Here is a tiny trained network, its code and every weight. The questions are about switching its units off for an input and a target symbol, where a switched-off unit gives its printed mean instead of its output.

import numpy as np


def w(rows, s, z=0):
    codes = np.array(rows[::2]) - 128.0
    scale = np.full(codes.shape[1], s)
    scale[-1] = z or s
    return codes * scale


def f(y):
    return y / 2 * (1 + np.tanh(0.7978845608 * (y + 0.044715 * y**3)))


def softmax(a):
    e = np.exp(a - a.max(-1, keepdims=True))
    return e / e.sum(-1, keepdims=True)


def log_softmax(a):
    a = a - a.max(-1, keepdims=True)
    return a - np.log(np.exp(a).sum(-1, keepdims=True))


def net(x, mask):
    ids = ['γδελπσ'.index(c) for c in x.split()]
    T = len(ids)
    res = E[ids] + P[:T]
    r = res
    for j in range(3):
        rows = slice(2 * j, 2 * j + 2)
        q, k, v = (r @ M[0][rows].T for M in (Q, K, V))
        z = softmax(np.where(np.tri(T) > 0, q @ k.T / 2**0.5, -1e9)) @ v
        o = O[0][rows]
        res = res + np.where(mask[j], z, o[:, -1]) @ o[:, :-1]
    y = f(res @ A[0][:, :-1].T + A[0][:, -1])
    res = res + np.where(mask[3:27], y, B[0][:, -1]) @ B[0][:, :-1]
    return log_softmax(res[-1] @ U[:, :-1].T + U[:, -1])


Q, K, V, O, A, B = {}, {}, {}, {}, {}, {}
E = w([
[186,115,72],'γ',
[172,140,128],'δ',
[81,127,98],'ε',
[92,164,250],'λ',
[111,147,230],'π',
[178,166,126],'σ',
],0.019)
P = w([
[59,9,115],'0',
[81,127,98],'1',
[95,150,107],'2',
[98,160,106],'3',
[99,171,113],'4',
[102,171,117],'5',
[104,173,121],'6',
[107,178,123],'7',
[106,179,126],'8',
[107,182,119],'9',
[108,183,124],'10',
[107,180,119],'11',
[106,158,91],'12',
[108,166,105],'13',
],0.012)
Q[0] = w([
[63,133,81],'head 0',
[188,131,180],'head 0',
[95,161,251],'head 1',
[89,130,224],'head 1',
[247,72,136],'head 2',
[131,88,77],'head 2',
],0.011)
K[0] = w([
[125,16,132],'head 0',
[138,231,202],'head 0',
[152,13,162],'head 1',
[103,10,158],'head 1',
[211,226,79],'head 2',
[145,164,198],'head 2',
],0.012)
V[0] = w([
[72,240,98],'head 0',
[91,1,143],'head 0',
[52,154,245],'head 1',
[171,60,173],'head 1',
[86,62,143],'head 2',
[177,206,71],'head 2',
],0.0095)
O[0] = w([
[114,27,185,250],'head 0',
[73,212,189,51],'head 0',
[105,80,12,16],'head 1',
[145,156,192,81],'head 1',
[71,47,138,168],'head 2',
[143,208,138,120],'head 2',
],0.011,0.0021)
A[0] = w([
[175,128,173,17],'neuron 0',
[180,170,69,24],'neuron 1',
[185,50,152,125],'neuron 2',
[194,150,79,168],'neuron 3',
[78,138,81,62],'neuron 4',
[89,78,163,125],'neuron 5',
[135,166,191,208],'neuron 6',
[91,91,82,49],'neuron 7',
[127,166,153,244],'neuron 8',
[94,150,168,2],'neuron 9',
[101,104,159,97],'neuron 10',
[134,181,168,84],'neuron 11',
[131,64,98,75],'neuron 12',
[63,95,96,83],'neuron 13',
[86,196,105,16],'neuron 14',
[163,88,185,63],'neuron 15',
[101,190,135,31],'neuron 16',
[166,76,114,36],'neuron 17',
[248,107,158,88],'neuron 18',
[115,196,198,141],'neuron 19',
[197,179,122,28],'neuron 20',
[124,181,93,69],'neuron 21',
[105,143,157,17],'neuron 22',
[71,122,224,211],'neuron 23',
],0.013,0.0084)
B[0] = w([
[63,163,208,137],'neuron 0',
[9,148,209,163],'neuron 1',
[108,184,81,162],'neuron 2',
[167,166,194,214],'neuron 3',
[216,149,66,142],'neuron 4',
[79,184,147,189],'neuron 5',
[165,79,67,220],'neuron 6',
[187,97,186,152],'neuron 7',
[165,115,88,216],'neuron 8',
[134,151,215,140],'neuron 9',
[87,172,162,158],'neuron 10',
[104,87,199,162],'neuron 11',
[169,106,205,151],'neuron 12',
[91,92,186,167],'neuron 13',
[79,174,153,136],'neuron 14',
[154,167,142,155],'neuron 15',
[98,162,245,133],'neuron 16',
[53,171,65,129],'neuron 17',
[78,155,206,182],'neuron 18',
[144,83,132,211],'neuron 19',
[41,149,42,162],'neuron 20',
[169,140,173,143],'neuron 21',
[65,175,236,130],'neuron 22',
[141,157,32,251],'neuron 23',
],0.011,0.013)
U = w([
[244,254,235,186],'γ',
[136,193,61,72],'δ',
[58,197,92,19],'ε',
[127,108,178,80],'λ',
[98,144,138,71],'π',
[235,126,76,254],'σ',
],0.0066,0.0068)

Each question gives the input, a string of symbols that net reads in full, and the target symbol t.
The units are the heads (2 rows each of Q, K, V and O) and the neurons (one row each of A and B). Each row of codes is followed by its name. A weight is (code - 128) times the scale printed after its matrix; where a second scale follows, it is the last column's (O, A, B and U).
mask holds one flag per unit, heads first, then neurons. A switched-off unit (its flag False) gives its mean, the last column of its rows in O or B, instead of its output. The means were averaged over made-up inputs and are rounded, as every weight is.
A unit's drop is (log p(t) with every unit on - log p(t) with that unit switched off) / (log p(t) with every unit on - log p(t) with every unit switched off).
The circuit of an input: a set's keep is (log p(t) with only the set's units on - log p(t) with every unit switched off) / (log p(t) with every unit on - log p(t) with every unit switched off). Starting from the 12 units with the biggest drops (on a tie, the unit counted first), units are removed one at a time, each time the one whose removal leaves the highest keep (on an exact tie, the one counted first), for as long as the keep stays at least 0.8.
units of the circuit, in order: the units of the circuit, biggest drop first
k most important neurons: the k neurons with the biggest drops, biggest first
heads that matter: for each layer, one digit per head in row order, 1 if its drop is at least 0.15 and else 0, layers parted by /
drop when u is switched off: that unit's drop, to one decimal
input ε γ γ π γ ε, target ε: units of the circuit, in order	head 2; head 0; neuron 23
input γ γ δ, target σ: heads that matter	010
input π λ γ γ δ π γ γ γ γ λ, target π: units of the circuit, in order	head 2
input σ σ ε γ γ ε, target σ: heads that matter	000
input δ λ λ π ε δ π π, target δ: heads that matter	101
input λ γ λ γ π π π π γ ε π γ γ π, target λ: heads that matter	011
input δ λ π, target δ: heads that matter	001
input δ ε γ γ δ ε λ σ σ γ λ, target δ: units of the circuit, in order	neuron 23; neuron 3
input λ γ ε, target λ: 3 most important neurons	neuron 13; neuron 7; neuron 12
input γ γ γ γ γ δ λ ε ε γ λ γ, target γ: units of the circuit, in order	neuron 3; head 2
input ε π σ δ ε γ γ γ γ λ γ σ π, target ε: 2 most important neurons	neuron 5; neuron 2
input ε γ λ σ γ γ ε γ ε ε δ δ λ, target ε: 3 most important neurons	neuron 5; neuron 23; neuron 2
input π γ δ, target σ: heads that matter	000
input λ γ γ γ λ δ δ λ γ λ γ σ λ λ, target λ: most important neuron	neuron 12
input λ γ γ ε λ λ, target λ: drop when head 2 is switched off	0.2
input δ σ σ λ γ γ σ λ, target δ: drop when neuron 23 is switched off	0.5
input γ ε λ λ ε σ γ γ, target γ: drop when neuron 12 is switched off	-0.1
